Below is a small trained network, with its code and all its weights. Each question gives an input and a target symbol and asks what happens when units are switched off, that is, made to give their printed mean instead of their output.

import numpy as np


def w(rows, s, z=0):
    codes = np.array(rows[::2]) - 128.0
    scale = np.full(codes.shape[1], s)
    scale[-1] = z or s
    return codes * scale


def f(y):
    return y / 2 * (1 + np.tanh(0.7978845608 * (y + 0.044715 * y**3)))


def softmax(a):
    e = np.exp(a - a.max(-1, keepdims=True))
    return e / e.sum(-1, keepdims=True)


def log_softmax(a):
    a = a - a.max(-1, keepdims=True)
    return a - np.log(np.exp(a).sum(-1, keepdims=True))


def net(x, mask):
    ids = ['αβδεθλμξτψ'.index(c) for c in x.split()]
    T = len(ids)
    res = E[ids] + P[:T]
    u = 0
    for l in range(2):
        q, k, v = (res @ M[l].T for M in (Q, K, V))
        z = softmax(np.where(np.tri(T) > 0, q @ k.T / 2**0.5, -1e9)) @ v
        res = res + np.where(mask[u], z, O[l][:, -1]) @ O[l][:, :-1]
        u += 1
        y = f(res @ A[l][:, :-1].T + A[l][:, -1])
        res = res + np.where(mask[u : u + 8], y, B[l][:, -1]) @ B[l][:, :-1]
        u += 8
    return log_softmax(res[-1] @ U[:, :-1].T + U[:, -1])


Q, K, V, O, A, B = {}, {}, {}, {}, {}, {}
E = w([
[75,198,134,118,127,165],'α',
[133,5,139,123,142,158],'β',
[85,118,74,125,79,109],'δ',
[200,146,98,87,96,164],'ε',
[147,135,163,114,131,144],'θ',
[119,122,169,90,144,149],'λ',
[160,190,71,130,111,191],'μ',
[193,44,149,100,139,180],'ξ',
[162,93,161,160,152,176],'τ',
[119,125,137,193,106,138],'ψ',
],0.02)
P = w([
[119,173,248,156,2,126],'0',
[142,91,145,125,85,158],'1',
[145,86,136,123,88,157],'2',
[135,95,133,125,80,163],'3',
[128,102,123,130,82,158],'4',
[110,108,133,139,77,160],'5',
[110,100,128,134,80,161],'6',
[103,106,128,131,81,164],'7',
],0.0074)
Q[0] = w([
[114,115,154,112,91,249],'L0H0',
[81,131,165,125,68,159],'L0H0',
],0.013)
K[0] = w([
[115,142,164,125,23,26],'L0H0',
[150,195,153,145,44,7],'L0H0',
],0.011)
V[0] = w([
[81,126,60,72,7,42],'L0H0',
[172,243,198,31,155,1],'L0H0',
],0.0052)
O[0] = w([
[174,105,24,198,79,17,225],'L0H0',
[122,169,231,66,170,1,3],'L0H0',
],0.0066,0.0027)
A[0] = w([
[138,160,117,76,163,137,61],'L0N0',
[108,144,112,146,194,74,1],'L0N1',
[100,157,144,142,55,165,172],'L0N2',
[128,155,175,169,111,131,177],'L0N3',
[151,175,116,70,118,131,150],'L0N4',
[84,88,176,130,150,113,76],'L0N5',
[79,155,138,124,159,4,41],'L0N6',
[118,98,110,145,70,136,175],'L0N7',
],0.015,0.0053)
B[0] = w([
[62,174,160,160,123,159,122],'L0N0',
[96,206,68,110,216,179,123],'L0N1',
[127,39,126,135,146,111,231],'L0N2',
[118,89,132,193,119,118,155],'L0N3',
[142,137,153,109,49,131,158],'L0N4',
[113,165,96,136,48,181,134],'L0N5',
[77,148,117,7,137,167,126],'L0N6',
[156,146,66,102,164,119,255],'L0N7',
],0.013,0.0096)
Q[1] = w([
[97,251,143,64,255,135],'L1H0',
[154,102,204,150,69,161],'L1H0',
],0.0087)
K[1] = w([
[61,249,139,33,168,172],'L1H0',
[145,101,39,154,174,1],'L1H0',
],0.0075)
V[1] = w([
[146,149,48,161,90,123],'L1H0',
[100,160,138,28,40,254],'L1H0',
],0.0069)
O[1] = w([
[148,255,51,143,66,149,185],'L1H0',
[114,6,129,81,66,123,2],'L1H0',
],0.0086,0.0048)
A[1] = w([
[123,252,86,201,128,165,167],'L1N0',
[149,121,113,112,102,188,1],'L1N1',
[186,111,166,161,175,33,233],'L1N2',
[107,96,70,182,79,242,99],'L1N3',
[159,123,173,254,44,165,147],'L1N4',
[88,122,73,133,209,37,33],'L1N5',
[97,57,144,146,193,146,54],'L1N6',
[109,192,117,247,170,131,198],'L1N7',
],0.0091,0.0064)
B[1] = w([
[52,75,178,148,172,125,253],'L1N0',
[118,132,86,126,239,76,142],'L1N1',
[60,134,86,126,24,254,170],'L1N2',
[195,194,251,149,167,20,230],'L1N3',
[103,237,108,48,194,94,188],'L1N4',
[178,153,200,66,164,179,158],'L1N5',
[192,133,74,220,89,170,158],'L1N6',
[177,59,71,63,160,126,225],'L1N7',
],0.0083,0.012)
U = w([
[60,139,113,188,67,154,253],'α',
[142,128,178,154,115,65,53],'β',
[102,134,1,192,90,110,139],'δ',
[109,130,83,42,76,113,89],'ε',
[79,156,164,118,87,186,202],'θ',
[44,66,169,139,86,77,176],'λ',
[143,200,146,81,106,120,69],'μ',
[150,47,172,165,109,125,69],'ξ',
[190,163,137,192,110,242,46],'τ',
[113,194,144,184,167,202,64],'ψ',
],0.0083,0.0064)

Each question gives the input, a string of symbols that net reads in full, and the target symbol t.
The units are the heads (2 rows each of Q, K, V and O) and the neurons (one row each of A and B). Each row of codes is followed by its name. A weight is (code - 128) times the scale printed after its matrix; where a second scale follows, it is the last column's (O, A, B and U).
mask holds one flag per unit, layer by layer, with each layer's heads first. A switched-off unit (its flag False) gives its mean, the last column of its rows in O or B, instead of its output. The means were averaged over made-up inputs and are rounded, as every weight is.
A unit's drop is (log p(t) with every unit on - log p(t) with that unit switched off) / (log p(t) with every unit on - log p(t) with every unit switched off).
The circuit of an input: a set's keep is (log p(t) with only the set's units on - log p(t) with every unit switched off) / (log p(t) with every unit on - log p(t) with every unit switched off). Starting from the 12 units with the biggest drops (on a tie, the unit counted first), units are removed one at a time, each time the one whose removal leaves the highest keep (on an exact tie, the one counted first), for as long as the keep stays at least 0.8.
units of the circuit, in order: the units of the circuit, biggest drop first
top k neurons: the k neurons with the biggest drops, biggest first
k most important neurons of layer l: the k neurons of layer l with the biggest drops, biggest first
input δ ξ μ δ δ δ ψ ε, target δ: top 3 neurons -> (L1N7, L0N7, L1N5)
input ψ λ μ μ λ δ θ ψ, target ψ: 4 most important neurons of layer 1 -> (L1N0, L1N5, L1N4, L1N2)
input δ λ ψ δ ξ λ, target δ: units of the circuit, in order -> (L0H0, L1N3)
input ψ β ψ θ, target ψ: units of the circuit, in order -> (L1H0, L0N3, L0N2)
input μ β β β, target β: units of the circuit, in order -> (L1N3, L0N5, L1N2)
input τ θ β τ μ λ β ξ, target τ: top 4 neurons -> (L0N3, L1N0, L1N6, L0N2)
input δ θ δ ε β, target δ: units of the circuit, in order -> (L0H0, L1H0)
input λ α β θ θ ψ τ, target ψ: 2 most important neurons of layer 1 -> (L1N4, L1N0)
input ξ τ λ δ ξ δ α θ, target δ: units of the circuit, in order -> (L0H0, L1N5)
input ε δ β μ δ, target ε: units of the circuit, in order -> (L0N7, L0N4, L1N6, L1H0)
input θ μ λ, target θ: top 3 neurons -> (L0N7, L0N3, L1N3)
input τ ξ ψ, target τ: top 2 neurons -> (L0N2, L0N7)
input λ ε α, target λ: units of the circuit, in order -> (L0H0, L1H0)
input ψ ε ξ, target ψ: units of the circuit, in order -> (L1H0, L0N2, L0N3)
input τ τ β τ, target τ: most important neuron of layer 0 -> (L0N3)
input τ λ α β ξ μ ψ, target τ: 2 most important neurons of layer 1 -> (L1N6, L1N2)
input μ β β ε, target μ: top 2 neurons -> (L0N4, L1N3)
input λ θ θ θ, target θ: units of the circuit, in order -> (L0H0, L0N7, L1N7, L1N3)
input μ μ ε, target μ: top neuron -> (L0N4)
input μ β μ τ ξ λ μ μ, target μ: 3 most important neurons of layer 0 -> (L0N4, L0N7, L0N2)
input δ τ ξ, target δ: 2 most important neurons of layer 1 -> (L1N3, L1N5)
